[128 = 0]
[140 165 103 133 115 136 119 141 141 106  84 110  82 145  97 110 111 130
 150 117 121  80] | (71) > (62)
[ 95 179 183 118  60 201 111  37 137 103 150 116 170 149 131 154  99  80
 122 140 128 181] | (73) > (50)
[162 166 109 116 112 150 147 158 147 106 107 140 118 152 123 112 120 124
 141 126 124 142] | (71) > (44)
[ 92 101 184  92  50 178 118 102 108 108 140 129 176 171 128  90  97  82
 127 140 114 159] | (74) > (47)
[ 84  84 169 114  65 151  98  88 123 100 140 138 138 141 113  82  87  88
 134 147 118 117] | (74) > (47)
[100  44 164 126 125 114 125 117 126 168 131 153 141 104 126  98  96 128
  96 125 115 118] | (74) > (47)
[ 99  81 176 112  77 160 116 139 121 144 130 152 151 137 125  79  83 107
 107 132 110 149] | (74) > (53)
[128 214  91 110 117 144 124 147 124 124  87 146 111 144 109 105 147 145
 151 124 128 131] | (71) > (44)
[ 82  77 180 101  78 146 116 105 115 167 113 116 157 151 125  92  95 104
 106 131 100 139] | (74) > (47)
[130  91 186 107  53 183 117  74 139  95 142 136 157 152 102 104  54  84
 120 136 112 125] | (74) > (53)
[ 88  72 197  85  20 190 115  78 132  72 146 150 176 190 116  52  86  57
 147 154 116 162] | (74) > (53)
[134 149 159 114  67 194 124  75 164  75 158 127 151 171 125 128  99  71
 143 153 134 167] | (73) > (50)
[126 146 130  99  97 151 140 153 128 108 109 105 133 177 129 115 128 115
 140 128 122 139] | (71) > (44)
[ 77 112 159 111  74 147  85  71 114 102 115 143 147 144 111  81 108  92
 145 150 113 113] | (74) > (47)
[131 102 174 116  83 161 108 109  95 123 132 153 168 118 119 116  72 106
 113 137 103 135] | (74) > (53)
[152 149 106 115 117 137 131 164 141  99  90 107  87 159 106 103 107 126
 155 129 117  87] | (71) > (62)
[145 127 125 110  97 151 131 147 110  77 124 109 132 157 108 131 119 117
 150 136 122  96] | (71) > (44)
[145 164 123 114  88 164 125 125 136  61 123  94 108 175 107 119 101 104
 157 139 129  97] | (71) > (62)
[107  83 192  97  39 184 100  83 128  78 138 153 166 154 115  63  60  64
 136 152 109 140] | (74) > (53)
[117 151 116 104  96 148 125 180 119 105  97 134  98 164 120  70 123 115
 150 138 118 119] | (71) > (44)
[146 169 139 129 110 164 138  96 146 148 145 127 145 139 131 168 106 117
 114 125 140 164] | (73) > (50)
[111 147 120 118 104 132 111 131 136  78  99 115 103 183 117  81 121  97
 163 140 115  95] | (71) > (44)
[133 195 154 122  65 201 108  53 170  95 147 158 139 134 120 137  79  83
 121 140 139 177] | (73) > (50)
[123 115 167 115  76 168 104  88 126  98 140 154 149 127 106 108  82 104
 129 144 124 118] | (74) > (53)
[ 99 124 114 116  89 144 133 105 155  74 128 126  94 186 115  85 151  94
 175 138 151 124] | (70) > (58)
[102 112 188 114  40 187  94  51 123  67 159 146 163 146 109 100  71  71
 134 160 116 130] | (74) > (53)
[119 122 117 114 101 148 141  86 173 114 120 130  91 174 106  92 133 100
 149 130 134 123] | (70) > (58)
[114 132 102 112 125 120 158 152 162 134 109 109  96 183 138  96 160 114
 146 122 146 149] | (70) > (43)
[113 153 122 116 102 140 113 168 123  95 101 115 114 167 136  85 129 108
 156 140 122 125] | (71) > (44)
[143 162 147 132 105 163 127  99 130 119 144 106 142 129 141 175  86 121
 112 124 126 134] | (73) > (57)
[154 159 108 125 118 137 129 175 124  96 110 107 107 145 133 124 120 132
 135 132 124 105] | (71) > (62)
[106  77 122 120 117 119 118 125  95 174 127 141 138 114 111 115 115 140
 107 123 112 112] | (74) > (47)
[166 130 100 126 144 114 135 170 143 114  82  89  72 146 101 120 109 141
 148 120 115  53] | (71) > (62)
[135  46  71 157 219  44 153 139 159 225 108 165  52  69 111 110 156 184
 104  97 157  86] | (70) > (58)
[112 185 163 112  69 182 122 100 138 101 131  84 150 176 134 144  87  89
 121 140 121 153] | (73) > (57)
[108  77 110 122 109 126 136 110 167 104 133 149  70 156 114  62 127  98
 148 137 157  94] | (70) > (58)
[125 156 110 114 101 153 141 119 162  97 124 105 105 177 125 120 141 105
 139 128 145 124] | (70) > (43)
[143 118 149 129 126 136 107 116 123 146 126 155 149  89 123 128  86 133
 114 130 106 130] | (74) > (53)
[ 89  83 190 104  47 170  97  72 125  88 130 134 158 158 103  78  76  77
 136 150 105 116] | (74) > (53)
[124 132 123 123 116 134 128 155 115 113 116 100 110 153 120 124 117 131
 137 129 126  93] | (71) > (44)
[137 132 102 113 101 151 172 136 159 108 149 122  97 182 117 115 152 114
 136 121 174 138] | (70) > (43)
[105  73 171 111  84 139 103  84 122 100 128 133 154 140 110  91  92  93
 138 142 108 107] | (74) > (53)
[112 184 160 129  83 180 116  57 151 102 157 119 145 140 144 162  98  93
 119 140 143 173] | (73) > (50)
[150 169 152 109  72 181 127 140 132  18 182  57 145 203 130 133 102  81
 185 154 118 103] | (71) > (62)
[ 99 120 162 121 118 124  98  80 131 152  92 131 144 118 124 115 100 118
 122 132  97 128] | (74) > (47)
[157 163 134 111 108 150 121 118 139  77 115 126 143 145 120 126 110 111
 154 139 115 124] | (71) > (44)
[ 93 120 185 106  38 185  99  85 128  66 138 124 157 173 120  90  74  64
 137 157 111 140] | (74) > (53)
[ 92 104 104 125 105 133 144 151 145 121 125 119  78 184 117  79 137 108
 139 129 154 114] | (70) > (43)
[106 196 166 119  74 181 119  71 166 119 128 102 151 171 143 154 104  84
 113 141 131 186] | (73) > (57)

[139 135 162 141 132 155 126 137  90 113 150 123 112 112 186  81 151 127
 111 141 116  95] | [43] > (258)
[ 94 104 152 132  99 145 158 124 143 123 206 111 103 106 188  57 158  64
 145 122 111 157] | [41] > (253)
[120 141 117 115 105 133 126  89 134 139 129 133 106 119 147 149 128 120
 144 136 133 141] | [48] > (249)
[128 143 108 114 100 149 124 107 145 146 123 120  88 101 129 146 141 142
 139 140 139 139] | [48] > (266)
[135 149 135 127 103 143 128 102 120 122 129 123 106 113 164 126 147 127
 139 134 132 132] | [48] > (249)
[105 118 127 131 127 125 166 167 142 164 125 117 104 114 116 104 139 133
 133 113 152 117] | [46] > (235)
[128 128 170 144 139 132 148 138 110 110 180 120 136 134 162  45 159  95
 122 115 123 118] | [41] > (263)
[120 131 130 138 136 124 170 157 129 151 154 123 120 121 120  94 128 142
 130 117 136  99] | [46] > (257)
[133 132 140 126 114 123 129 108 120 120 125 119 135 131 133 120 147 111
 138 129 123 133] | [41] > (267)
[117 131 126 123  98 149 139  90 128 138 162 108 102 107 206 119 150 123
 137 112 127 142] | [48] > (249)
[100 114 124 132 126 112 162 152 140 161 154 120 106 119 111  99 128 129
 135 107 158 114] | [46] > (235)
[110 110 139 139 144 107 152 153 132 140 154 118 140 133 131  91 127 121
 130  94 136 106] | [46] > (257)
[122 137 142 129 110 147 131  94 123 138 153 122 106 115 174 109 147 118
 134 135 127 115] | [48] > (248)
[139 125 159 139 124 161 118 126 101 129 159 119 123 123 179  93 163 118
 130 128 124 125] | [43] > (240)
[167 148 160 135 131 135 116 115 122 119 118 135 181 146 112 127 152 100
 147 114 127 104] | [41] > (263)
[126 147 109 115  82 165 118  88 145 140 117 122  82  98 137 143 137 139
 143 160 132 147] | [48] > (266)
